Here is a tiny trained network, its code and every weight. The questions are about switching its units off for an input and a class, where a switched-off unit gives its printed mean instead of its output.

import numpy as np


def w(rows, s, z=0):
    codes = np.array(rows[::2]) - 128.0
    scale = np.full(codes.shape[1], s)
    scale[-1] = z or s
    return codes * scale


def f(y):
    return y / 2 * (1 + np.tanh(0.7978845608 * (y + 0.044715 * y**3)))


def log_softmax(a):
    a = a - a.max(-1, keepdims=True)
    return a - np.log(np.exp(a).sum(-1, keepdims=True))


def net(x, mask):
    res = np.array(x, float).reshape(1, 6) / 4 @ E
    y = f(res @ A[0][:, :-1].T + A[0][:, -1])
    res = res + np.where(mask, y, B[0][:, -1]) @ B[0][:, :-1]
    return log_softmax(res[-1] @ U[:, :-1].T + U[:, -1])


A, B = {}, {}
E = w([
[128,136,130,127,128,133],'x0',
[34,122,49,65,252,104],'x1',
[124,142,124,101,112,126],'x2',
[136,136,134,128,131,133],'x3',
[109,155,238,129,143,3],'x4',
[156,189,3,198,122,40],'x5',
],0.006)
A[0] = w([
[181,82,174,96,108,147,42],'neuron 0',
[127,143,69,102,231,103,98],'neuron 1',
[115,148,86,164,119,93,140],'neuron 2',
[35,193,135,48,221,202,201],'neuron 3',
[115,97,86,173,121,181,129],'neuron 4',
[162,100,52,116,126,187,123],'neuron 5',
[66,10,159,66,115,149,68],'neuron 6',
[156,149,80,145,130,101,121],'neuron 7',
[103,174,182,99,128,65,89],'neuron 8',
[255,163,131,178,19,207,113],'neuron 9',
[93,144,115,122,199,122,107],'neuron 10',
[137,171,171,112,132,50,57],'neuron 11',
[72,121,168,104,114,179,143],'neuron 12',
[58,132,107,112,170,129,53],'neuron 13',
[153,113,77,192,123,56,69],'neuron 14',
[144,127,174,127,180,88,1],'neuron 15',
[85,164,100,76,191,124,54],'neuron 16',
[100,49,150,102,134,170,88],'neuron 17',
[104,132,110,101,213,129,108],'neuron 18',
[146,93,212,64,174,193,94],'neuron 19',
[153,153,85,175,121,97,133],'neuron 20',
[117,134,112,102,213,134,55],'neuron 21',
[151,130,172,184,70,154,76],'neuron 22',
[170,74,82,127,83,208,117],'neuron 23',
[151,167,184,120,178,90,88],'neuron 24',
[111,170,107,183,101,104,38],'neuron 25',
[186,156,67,145,121,98,156],'neuron 26',
[104,115,106,109,207,124,113],'neuron 27',
[105,113,162,127,127,44,109],'neuron 28',
[156,105,69,122,139,215,113],'neuron 29',
[212,146,214,132,67,118,137],'neuron 30',
[146,63,55,101,86,162,102],'neuron 31',
[82,174,25,171,165,47,107],'neuron 32',
[97,106,178,131,181,176,114],'neuron 33',
],0.0084,0.0067)
B[0] = w([
[143,119,126,96,85,218,134],'neuron 0',
[131,130,93,180,82,124,184],'neuron 1',
[150,107,174,82,104,173,158],'neuron 2',
[193,49,105,128,89,70,255],'neuron 3',
[96,167,163,127,89,84,152],'neuron 4',
[77,203,151,155,166,46,171],'neuron 5',
[155,146,211,76,90,207,160],'neuron 6',
[159,130,207,83,125,196,148],'neuron 7',
[33,189,141,157,194,118,159],'neuron 8',
[114,50,75,138,63,160,236],'neuron 9',
[96,103,44,165,58,142,156],'neuron 10',
[28,212,98,156,163,111,147],'neuron 11',
[162,163,193,75,138,166,169],'neuron 12',
[95,113,72,192,69,217,139],'neuron 13',
[144,195,164,69,136,255,151],'neuron 14',
[65,200,140,208,131,179,116],'neuron 15',
[86,91,52,176,60,186,152],'neuron 16',
[132,140,180,85,131,168,147],'neuron 17',
[83,130,81,174,79,151,166],'neuron 18',
[125,196,162,66,168,183,186],'neuron 19',
[138,99,172,83,122,195,161],'neuron 20',
[99,126,65,169,49,220,139],'neuron 21',
[98,72,35,154,68,168,160],'neuron 22',
[63,200,138,173,205,41,175],'neuron 23',
[60,189,106,161,154,120,143],'neuron 24',
[106,174,139,106,90,229,122],'neuron 25',
[137,91,208,63,140,181,177],'neuron 26',
[108,124,84,150,87,150,165],'neuron 27',
[49,195,126,199,173,93,161],'neuron 28',
[51,197,159,146,194,76,171],'neuron 29',
[90,101,63,155,85,108,224],'neuron 30',
[90,210,150,193,197,95,153],'neuron 31',
[201,131,199,40,142,151,212],'neuron 32',
[144,132,146,62,102,140,154],'neuron 33',
],0.0085,0.007)
U = w([
[112,77,24,177,61,154,75],'0',
[164,174,215,20,148,184,1],'1',
[37,254,136,205,246,18,13],'2',
[174,112,129,126,141,58,247],'3',
],0.0071,0.0079)

Each question gives the input, the list of numbers given to net, and the class t.
The units are the neurons (one row each of A and B). Each row of codes is followed by its name. A weight is (code - 128) times the scale printed after its matrix; where a second scale follows, it is the last column's (A, B and U).
mask holds one flag per neuron, in row order. A switched-off neuron (its flag False) gives its mean, the last column of its row in B, instead of its output. The means were averaged over made-up inputs and are rounded, as every weight is.
A unit's drop is (log p(t) with every unit on - log p(t) with that unit switched off) / (log p(t) with every unit on - log p(t) with every unit switched off).
The circuit of an input: a set's keep is (log p(t) with only the set's units on - log p(t) with every unit switched off) / (log p(t) with every unit on - log p(t) with every unit switched off). Starting from the 12 units with the biggest drops (on a tie, the unit counted first), units are removed one at a time, each time the one whose removal leaves the highest keep (on an exact tie, the one counted first), for as long as the keep stays at least 0.8.
units of the circuit, in order: the units of the circuit, biggest drop first
k most important neurons: the k neurons with the biggest drops, biggest first
drop of u: that unit's drop, to one decimal
input [-1,-3,-5,0,4,0], class 2: units of the circuit, in order -> [neuron 3]
input [-3,8,-4,-6,-2,-8], class 0: units of the circuit, in order -> [neuron 18; neuron 16]
input [1,4,3,-5,-2,5], class 1: units of the circuit, in order -> [neuron 32; neuron 26]
input [-8,-8,4,4,0,-8], class 0: 4 most important neurons -> [neuron 30; neuron 9; neuron 22; neuron 32]
input [-4,-6,2,-6,2,8], class 1: 2 most important neurons -> [neuron 14; neuron 26]
input [1,-2,6,0,-7,-6], class 2: units of the circuit, in order -> [neuron 23; neuron 29]
input [5,1,-1,1,6,6], class 1: 2 most important neurons -> [neuron 32; neuron 14]
input [5,0,-2,2,-3,1], class 2: 3 most important neurons -> [neuron 3; neuron 32; neuron 9]
input [2,-7,-8,-3,3,6], class 0: 3 most important neurons -> [neuron 9; neuron 30; neuron 22]
input [1,6,5,-3,-4,7], class 1: 2 most important neurons -> [neuron 32; neuron 26]
input [0,-4,8,0,8,7], class 2: 2 most important neurons -> [neuron 11; neuron 28]
input [-1,0,-4,2,7,-6], class 2: drop of neuron 11 -> 0.1
input [5,-5,2,3,-5,6], class 1: drop of neuron 26 -> 0.5
input [2,7,-4,-5,7,-1], class 0: drop of neuron 27 -> 0.1
input [3,-8,-1,3,2,6], class 0: units of the circuit, in order -> [neuron 9]
